Below are the code and all the weights of a small trained network. Each question names an input and a class and asks about switching units off, where a switched-off unit gives its printed mean instead of its output.

import numpy as np


def w(rows, s, z=0):
    codes = np.array(rows[::2]) - 128.0
    scale = np.full(codes.shape[1], s)
    scale[-1] = z or s
    return codes * scale


def f(y):
    return np.maximum(y, 0)


def log_softmax(a):
    a = a - a.max(-1, keepdims=True)
    return a - np.log(np.exp(a).sum(-1, keepdims=True))


def net(x, mask):
    res = np.array(x, float).reshape(1, 7) / 4 @ E
    y = f(res @ A[0][:, :-1].T + A[0][:, -1])
    res = res + np.where(mask, y, B[0][:, -1]) @ B[0][:, :-1]
    return log_softmax(res[-1] @ U[:, :-1].T + U[:, -1])


A, B = {}, {}
E = w([
[127,128,126],'x0',
[1,143,184],'x1',
[129,128,126],'x2',
[170,49,239],'x3',
[128,126,127],'x4',
[101,15,62],'x5',
[129,126,127],'x6',
],0.0095)
A[0] = w([
[141,107,157,65],'neuron 0',
[135,253,146,117],'neuron 1',
[127,157,165,111],'neuron 2',
[144,86,152,110],'neuron 3',
[130,163,156,66],'neuron 4',
[121,123,107,50],'neuron 5',
[173,139,111,70],'neuron 6',
[111,147,135,65],'neuron 7',
[158,163,115,114],'neuron 8',
[69,65,110,73],'neuron 9',
[96,107,137,116],'neuron 10',
[128,86,76,90],'neuron 11',
[119,120,128,214],'neuron 12',
[75,139,152,102],'neuron 13',
[145,112,198,115],'neuron 14',
[97,128,143,89],'neuron 15',
[109,169,94,138],'neuron 16',
[133,133,125,120],'neuron 17',
[139,102,157,103],'neuron 18',
[126,160,101,76],'neuron 19',
[98,70,110,21],'neuron 20',
[101,121,129,93],'neuron 21',
[74,148,75,100],'neuron 22',
[91,156,142,125],'neuron 23',
[134,158,148,51],'neuron 24',
[87,101,171,150],'neuron 25',
[143,100,125,144],'neuron 26',
[88,143,138,79],'neuron 27',
[101,151,149,145],'neuron 28',
[134,115,150,67],'neuron 29',
[123,145,108,67],'neuron 30',
[134,120,142,58],'neuron 31',
[115,173,105,124],'neuron 32',
[121,111,121,229],'neuron 33',
[136,150,143,2],'neuron 34',
[176,119,121,76],'neuron 35',
[90,99,83,127],'neuron 36',
[138,120,195,110],'neuron 37',
[162,93,96,169],'neuron 38',
[146,106,128,65],'neuron 39',
[136,180,122,126],'neuron 40',
[74,104,126,125],'neuron 41',
[60,138,143,117],'neuron 42',
[124,118,124,181],'neuron 43',
[97,143,158,124],'neuron 44',
],0.02,0.0073)
B[0] = w([
[55,76,77,149],'neuron 0',
[171,44,212,249],'neuron 1',
[175,65,243,169],'neuron 2',
[67,143,104,168],'neuron 3',
[129,15,167,158],'neuron 4',
[128,21,120,135],'neuron 5',
[180,119,22,158],'neuron 6',
[122,98,113,141],'neuron 7',
[110,96,108,165],'neuron 8',
[164,60,223,182],'neuron 9',
[146,156,102,154],'neuron 10',
[171,62,224,182],'neuron 11',
[141,207,202,169],'neuron 12',
[207,121,41,176],'neuron 13',
[43,110,91,190],'neuron 14',
[190,107,25,150],'neuron 15',
[18,59,125,188],'neuron 16',
[132,133,128,133],'neuron 17',
[54,127,42,158],'neuron 18',
[86,92,70,158],'neuron 19',
[145,45,176,161],'neuron 20',
[187,138,102,142],'neuron 21',
[42,108,104,192],'neuron 22',
[170,163,88,174],'neuron 23',
[147,54,157,147],'neuron 24',
[144,194,99,188],'neuron 25',
[120,145,144,160],'neuron 26',
[162,135,76,157],'neuron 27',
[170,192,94,173],'neuron 28',
[80,1,47,140],'neuron 29',
[76,76,96,142],'neuron 30',
[92,90,108,132],'neuron 31',
[52,135,110,180],'neuron 32',
[109,211,207,177],'neuron 33',
[145,63,194,132],'neuron 34',
[168,156,59,159],'neuron 35',
[163,75,250,180],'neuron 36',
[46,107,88,184],'neuron 37',
[129,200,119,194],'neuron 38',
[133,129,107,141],'neuron 39',
[113,127,205,178],'neuron 40',
[177,210,61,171],'neuron 41',
[236,105,92,187],'neuron 42',
[125,158,188,154],'neuron 43',
[126,126,79,171],'neuron 44',
],0.0052,0.015)
U = w([
[90,140,127,248],'0',
[121,61,174,69],'1',
[2,88,56,89],'2',
[185,126,26,83],'3',
],0.012,0.015)

Each question gives the input, the list of numbers given to net, and the class t.
The units are the neurons (one row each of A and B). Each row of codes is followed by its name. A weight is (code - 128) times the scale printed after its matrix; where a second scale follows, it is the last column's (A, B and U).
mask holds one flag per neuron, in row order. A switched-off neuron (its flag False) gives its mean, the last column of its row in B, instead of its output. The means were averaged over made-up inputs and are rounded, as every weight is.
A unit's drop is (log p(t) with every unit on - log p(t) with that unit switched off) / (log p(t) with every unit on - log p(t) with every unit switched off).
The circuit of an input: a set's keep is (log p(t) with only the set's units on - log p(t) with every unit switched off) / (log p(t) with every unit on - log p(t) with every unit switched off). Starting from the 12 units with the biggest drops (on a tie, the unit counted first), units are removed one at a time, each time the one whose removal leaves the highest keep (on an exact tie, the one counted first), for as long as the keep stays at least 0.8.
units of the circuit, in order: the units of the circuit, biggest drop first
k most important neurons: the k neurons with the biggest drops, biggest first
drop of u: that unit's drop, to one decimal
input [5,8,-7,-2,-3,8,-5], class 1: most important neuron -> [neuron 9]
input [4,-1,6,-8,-1,-6,0], class 2: units of the circuit, in order -> [neuron 16; neuron 32]
input [0,-8,-6,1,6,-8,-1], class 1: 2 most important neurons -> [neuron 1; neuron 40]
input [-5,-8,3,6,-2,-2,3], class 3: 2 most important neurons -> [neuron 35; neuron 6]
input [-1,-6,6,-7,5,-7,-3], class 1: 2 most important neurons -> [neuron 1; neuron 40]
input [6,-4,-2,-6,4,1,3], class 2: units of the circuit, in order -> [neuron 16; neuron 22]
input [8,-3,8,6,6,4,-8], class 0: units of the circuit, in order -> [neuron 38; neuron 1]
input [4,-6,-2,5,-4,0,-1], class 3: 3 most important neurons -> [neuron 35; neuron 16; neuron 6]
input [-7,8,2,-5,-3,-7,1], class 3: units of the circuit, in order -> [neuron 13; neuron 42]
input [7,5,3,-5,1,-5,0], class 1: 2 most important neurons -> [neuron 1; neuron 2]
input [-5,5,-8,-5,7,7,-5], class 0: 2 most important neurons -> [neuron 1; neuron 41]
input [8,-5,-8,-1,6,7,0], class 1: 2 most important neurons -> [neuron 11; neuron 36]
input [-8,2,-7,-1,4,-5,-7], class 1: 2 most important neurons -> [neuron 1; neuron 2]
input [-5,-8,1,-2,7,8,7], class 1: units of the circuit, in order -> [neuron 11]
input [-2,4,1,-7,7,5,8], class 0: 2 most important neurons -> [neuron 36; neuron 9]
input [-7,-7,-2,-6,-7,7,3], class 0: 2 most important neurons -> [neuron 1; neuron 38]
input [-4,6,4,5,-5,-4,2], class 3: 2 most important neurons -> [neuron 13; neuron 42]
input [-1,7,6,-3,-5,5,-7], class 3: drop of neuron 41 -> 0.2
input [-1,-1,-1,4,1,3,-3], class 2: drop of neuron 11 -> 0.1
input [1,-5,0,-6,0,-8,-4], class 1: units of the circuit, in order -> [neuron 1]
input [-8,-6,1,-7,-5,2,2], class 2: drop of neuron 16 -> 0.2
